Below are the code and all the weights of a small trained network. Each question names an input and a class and asks about switching units off, where a switched-off unit gives its printed mean instead of its output.

import numpy as np


def w(rows, s, z=0):
    codes = np.array(rows[::2]) - 128.0
    scale = np.full(codes.shape[1], s)
    scale[-1] = z or s
    return codes * scale


def f(y):
    return np.maximum(y, 0)


def log_softmax(a):
    a = a - a.max(-1, keepdims=True)
    return a - np.log(np.exp(a).sum(-1, keepdims=True))


def net(x, mask):
    res = np.array(x, float).reshape(1, 3) / 4 @ E
    y = f(res @ A[0][:, :-1].T + A[0][:, -1])
    res = res + np.where(mask, y, B[0][:, -1]) @ B[0][:, :-1]
    return log_softmax(res[-1] @ U[:, :-1].T + U[:, -1])


A, B = {}, {}
E = w([
[192,185,44,99,180,99,165,194,44,91],'x0',
[194,158,187,106,85,195,82,212,124,99],'x1',
[160,71,122,11,190,208,113,84,192,51],'x2',
],0.012)
A[0] = w([
[192,139,137,116,145,181,110,134,112,119,243],'n0',
[80,61,179,113,69,213,75,97,122,140,61],'n1',
[99,171,69,94,184,176,130,121,94,112,28],'n2',
[138,108,202,105,98,177,151,175,131,125,3],'n3',
[182,29,148,110,130,107,62,101,180,61,52],'n4',
[161,144,186,127,89,159,52,180,153,152,14],'n5',
[197,126,132,108,133,89,133,190,110,102,54],'n6',
[56,72,65,95,183,119,162,66,137,161,173],'n7',
[128,135,64,185,92,135,168,175,102,153,73],'n8',
[49,85,229,117,39,170,55,52,159,126,123],'n9',
[188,79,139,105,159,150,100,16,178,95,39],'n10',
[240,139,182,93,123,205,72,179,143,121,142],'n11',
[154,103,136,99,139,167,94,84,168,96,36],'n12',
[115,51,138,195,153,254,90,77,193,178,52],'n13',
[99,130,75,79,203,174,129,163,108,25,85],'n14',
],0.0097,0.0032)
B[0] = w([
[86,100,120,99,120,118,146,98,61,58,197],'n0',
[101,194,84,61,169,155,121,120,94,120,204],'n1',
[109,136,156,155,197,170,164,158,117,136,178],'n2',
[90,103,103,118,119,115,191,102,185,88,169],'n3',
[61,124,171,165,92,63,141,173,86,136,200],'n4',
[109,109,104,188,123,74,206,95,184,88,186],'n5',
[83,138,83,117,148,115,131,157,125,88,183],'n6',
[108,94,82,110,142,95,175,52,186,72,217],'n7',
[79,155,134,159,166,154,115,177,134,185,186],'n8',
[100,174,155,89,227,122,57,111,96,111,249],'n9',
[79,85,174,202,99,68,118,155,163,142,211],'n10',
[71,50,115,137,157,121,191,62,152,73,240],'n11',
[79,142,130,171,98,111,58,163,132,119,190],'n12',
[129,132,127,91,188,254,118,150,101,109,212],'n13',
[78,176,176,172,142,161,87,179,68,151,225],'n14',
],0.0092,0.015)
U = w([
[131,187,71,92,223,191,103,164,97,115,141],'0',
[29,155,231,222,64,78,90,174,162,185,42],'1',
[115,82,29,126,135,110,205,58,255,87,56],'2',
[110,145,89,111,130,133,111,90,99,114,178],'3',
[218,94,184,90,52,118,65,101,249,156,1],'4',
],0.0092,0.0042)

Each question gives the input, the list of numbers given to net, and the class t.
The units are the neurons (one row each of A and B). Each row of codes is followed by its name. A weight is (code - 128) times the scale printed after its matrix; where a second scale follows, it is the last column's (A, B and U).
mask holds one flag per neuron, in row order. A switched-off neuron (its flag False) gives its mean, the last column of its row in B, instead of its output. The means were averaged over made-up inputs and are rounded, as every weight is.
A unit's drop is (log p(t) with every unit on - log p(t) with that unit switched off) / (log p(t) with every unit on - log p(t) with every unit switched off).
The circuit of an input: a set's keep is (log p(t) with only the set's units on - log p(t) with every unit switched off) / (log p(t) with every unit on - log p(t) with every unit switched off). Starting from the 12 units with the biggest drops (on a tie, the unit counted first), units are removed one at a time, each time the one whose removal leaves the highest keep (on an exact tie, the one counted first), for as long as the keep stays at least 0.8.
units of the circuit, in order: the units of the circuit, biggest drop first
unit that matters most: the unit with the biggest drop
top k neurons: the k neurons with the biggest drops, biggest first
drop when u is switched off: that unit's drop, to one decimal
input [-8,-4,-8], class 0: unit that matters most : n9
input [4,6,3], class 2: top 2 neurons : (n11 n9)
input [-5,-4,6], class 1: top 3 neurons : (n10 n4 n12)
input [4,-7,-4], class 2: top 2 neurons : (n7 n14)
input [-1,-1,-2], class 3: units of the circuit, in order : (n14 n5)
input [2,-5,6], class 1: units of the circuit, in order : (n14 n10)
input [-8,7,-7], class 0: top 2 neurons : (n9 n1)
input [-3,6,8], class 1: top 2 neurons : (n10 n4)
input [-1,8,7], class 2: top 3 neurons : (n11 n3 n5)
input [-8,-8,6], class 0: top 4 neurons : (n13 n9 n1 n11)
input [-8,-7,-4], class 0: units of the circuit, in order : (n9 n13)
input [4,-5,5], class 1: top 2 neurons : (n14 n11)
input [-2,-6,-4], class 2: top 2 neurons : (n7 n14)
input [4,-7,-2], class 2: unit that matters most : n7
input [-6,-4,3], class 0: top 3 neurons : (n13 n9 n1)
input [-3,2,-3], class 3: drop when n2 is switched off : 0.1
input [1,2,1], class 3: drop when n5 is switched off : 0.6
input [5,8,5], class 2: drop when n11 is switched off : 0.8
